Here is a tiny trained network, its code and every weight. The questions are about switching its units off for an input and a class, where a switched-off unit gives its printed mean instead of its output.

import numpy as np


def w(rows, s, z=0):
    codes = np.array(rows[::2]) - 128.0
    scale = np.full(codes.shape[1], s)
    scale[-1] = z or s
    return codes * scale


def norm(h):
    return h / np.sqrt((h * h).mean(-1, keepdims=True) + 1e-5)


def f(y):
    return np.maximum(y, 0)


def log_softmax(a):
    a = a - a.max(-1, keepdims=True)
    return a - np.log(np.exp(a).sum(-1, keepdims=True))


def net(x, mask):
    res = np.array(x, float).reshape(1, 8) / 4 @ E
    u = 0
    for l in range(3):
        y = f(norm(res) @ A[l][:, :-1].T + A[l][:, -1])
        res = res + np.where(mask[u : u + 4], y, B[l][:, -1]) @ B[l][:, :-1]
        u += 4
    return log_softmax(norm(res)[-1] @ U[:, :-1].T + U[:, -1])


A, B = {}, {}
E = w([
[139,189,174,174,180,39,144,236,160],'x0',
[124,165,109,148,132,101,106,240,94],'x1',
[199,147,145,108,163,148,119,165,159],'x2',
[180,143,187,81,127,113,255,71,212],'x3',
[141,61,58,158,185,179,145,131,165],'x4',
[126,111,126,114,130,188,47,30,93],'x5',
[159,227,210,143,133,90,73,187,84],'x6',
[181,138,148,70,157,147,56,125,188],'x7',
],0.0049)
A[0] = w([
[134,91,160,112,175,159,12,106,89,11],'L0N0',
[62,11,14,213,81,86,138,3,70,3],'L0N1',
[185,83,63,60,149,145,163,57,168,36],'L0N2',
[203,91,186,162,86,158,57,114,119,98],'L0N3',
],0.0052,0.0023)
B[0] = w([
[190,217,77,162,167,180,121,67,103,179],'L0N0',
[2,85,204,62,219,246,111,205,67,253],'L0N1',
[202,146,120,38,81,88,214,106,182,206],'L0N2',
[154,166,98,157,110,149,124,87,112,167],'L0N3',
],0.008,0.005)
A[1] = w([
[54,70,47,183,64,145,125,91,91,144],'L1N0',
[165,134,64,215,152,61,141,231,158,11],'L1N1',
[152,196,42,133,45,150,42,107,134,149],'L1N2',
[134,64,124,108,119,199,154,63,253,4],'L1N3',
],0.0051,0.0021)
B[1] = w([
[99,172,237,104,220,220,126,108,175,200],'L1N0',
[158,144,50,94,143,97,121,247,90,253],'L1N1',
[189,167,132,202,122,122,141,115,200,217],'L1N2',
[254,14,111,122,87,138,181,95,195,241],'L1N3',
],0.0074,0.0029)
A[2] = w([
[163,142,173,103,89,166,170,123,166,71],'L2N0',
[140,120,152,124,161,98,110,254,173,35],'L2N1',
[208,10,139,87,113,129,167,81,147,5],'L2N2',
[135,133,218,96,78,35,142,97,123,96],'L2N3',
],0.008,0.002)
B[2] = w([
[89,73,90,159,137,84,117,89,132,210],'L2N0',
[160,61,105,185,111,31,154,130,2,255],'L2N1',
[133,78,39,61,140,35,59,121,205,249],'L2N2',
[49,177,132,131,61,196,157,135,179,187],'L2N3',
],0.0092,0.0057)
U = w([
[63,201,187,168,53,89,166,92,176,4],'0',
[64,86,170,87,193,199,112,146,73,221],'1',
[242,236,123,197,165,150,12,74,105,76],'2',
[173,56,57,55,148,62,128,62,222,170],'3',
[183,134,115,212,138,6,142,208,22,107],'4',
],0.011,0.0033)

Each question gives the input, the list of numbers given to net, and the class t.
The units are the neurons (one row each of A and B). Each row of codes is followed by its name. A weight is (code - 128) times the scale printed after its matrix; where a second scale follows, it is the last column's (A, B and U).
mask holds one flag per neuron, layer by layer. A switched-off neuron (its flag False) gives its mean, the last column of its row in B, instead of its output. The means were averaged over made-up inputs and are rounded, as every weight is.
A unit's drop is (log p(t) with every unit on - log p(t) with that unit switched off) / (log p(t) with every unit on - log p(t) with every unit switched off).
The circuit of an input: a set's keep is (log p(t) with only the set's units on - log p(t) with every unit switched off) / (log p(t) with every unit on - log p(t) with every unit switched off). Starting from all 12 units, units are removed one at a time, each time the one whose removal leaves the highest keep (on an exact tie, the one counted first), for as long as the keep stays at least 0.8.
circuit, biggest first: the units of the circuit, biggest drop first
top k neurons: the k neurons with the biggest drops, biggest first
top k neurons in layer l: the k neurons of layer l with the biggest drops, biggest first
drop when u is switched off: that unit's drop, to one decimal
input [-8,-6,-5,-6,-8,3,-3,7], class 1: circuit, biggest first -> L0N1
input [-2,4,-1,-1,-7,7,4,-8], class 2: top 2 neurons in layer 0 -> L0N1, L0N2
input [5,-7,5,-7,3,0,-3,3], class 2: circuit, biggest first -> L0N0, L2N2
input [6,8,-5,5,-5,6,-5,3], class 0: top 3 neurons -> L2N3, L0N1, L1N1
input [-8,4,2,-7,8,-8,3,5], class 4: top 3 neurons -> L0N1, L2N1, L1N1
input [4,-6,-1,2,-2,-7,1,3], class 4: top 2 neurons -> L2N1, L0N2
input [-2,8,-6,-1,-1,4,8,-2], class 2: circuit, biggest first -> L2N1, L0N1, L1N1
input [-3,1,4,7,-5,8,7,-6], class 0: top 2 neurons -> L2N3, L0N1
input [-3,7,1,-3,-3,3,4,-8], class 2: top 3 neurons in layer 1 -> L1N1, L1N0, L1N2
input [5,2,3,8,-8,5,-5,-6], class 0: top 2 neurons -> L2N3, L1N3
input [-7,5,-1,2,-1,-2,4,-3], class 0: top 3 neurons -> L0N1, L2N1, L2N2
input [-8,6,6,-7,-2,-4,-7,8], class 2: top 2 neurons -> L0N0, L1N2
input [1,-7,3,8,-4,-8,5,4], class 0: top 2 neurons -> L2N3, L0N2
input [3,2,-4,0,4,3,3,4], class 2: circuit, biggest first -> L0N0
input [7,2,7,8,2,2,8,7], class 4: drop when L2N1 is switched off -> 0.4
input [-8,-5,-8,-2,0,-7,5,6], class 1: drop when L0N1 is switched off -> 1.5
input [-6,-1,-4,3,8,3,7,-4], class 1: drop when L0N1 is switched off -> 3.2
input [-6,8,-8,2,1,1,-8,-6], class 1: drop when L0N1 is switched off -> 0.2
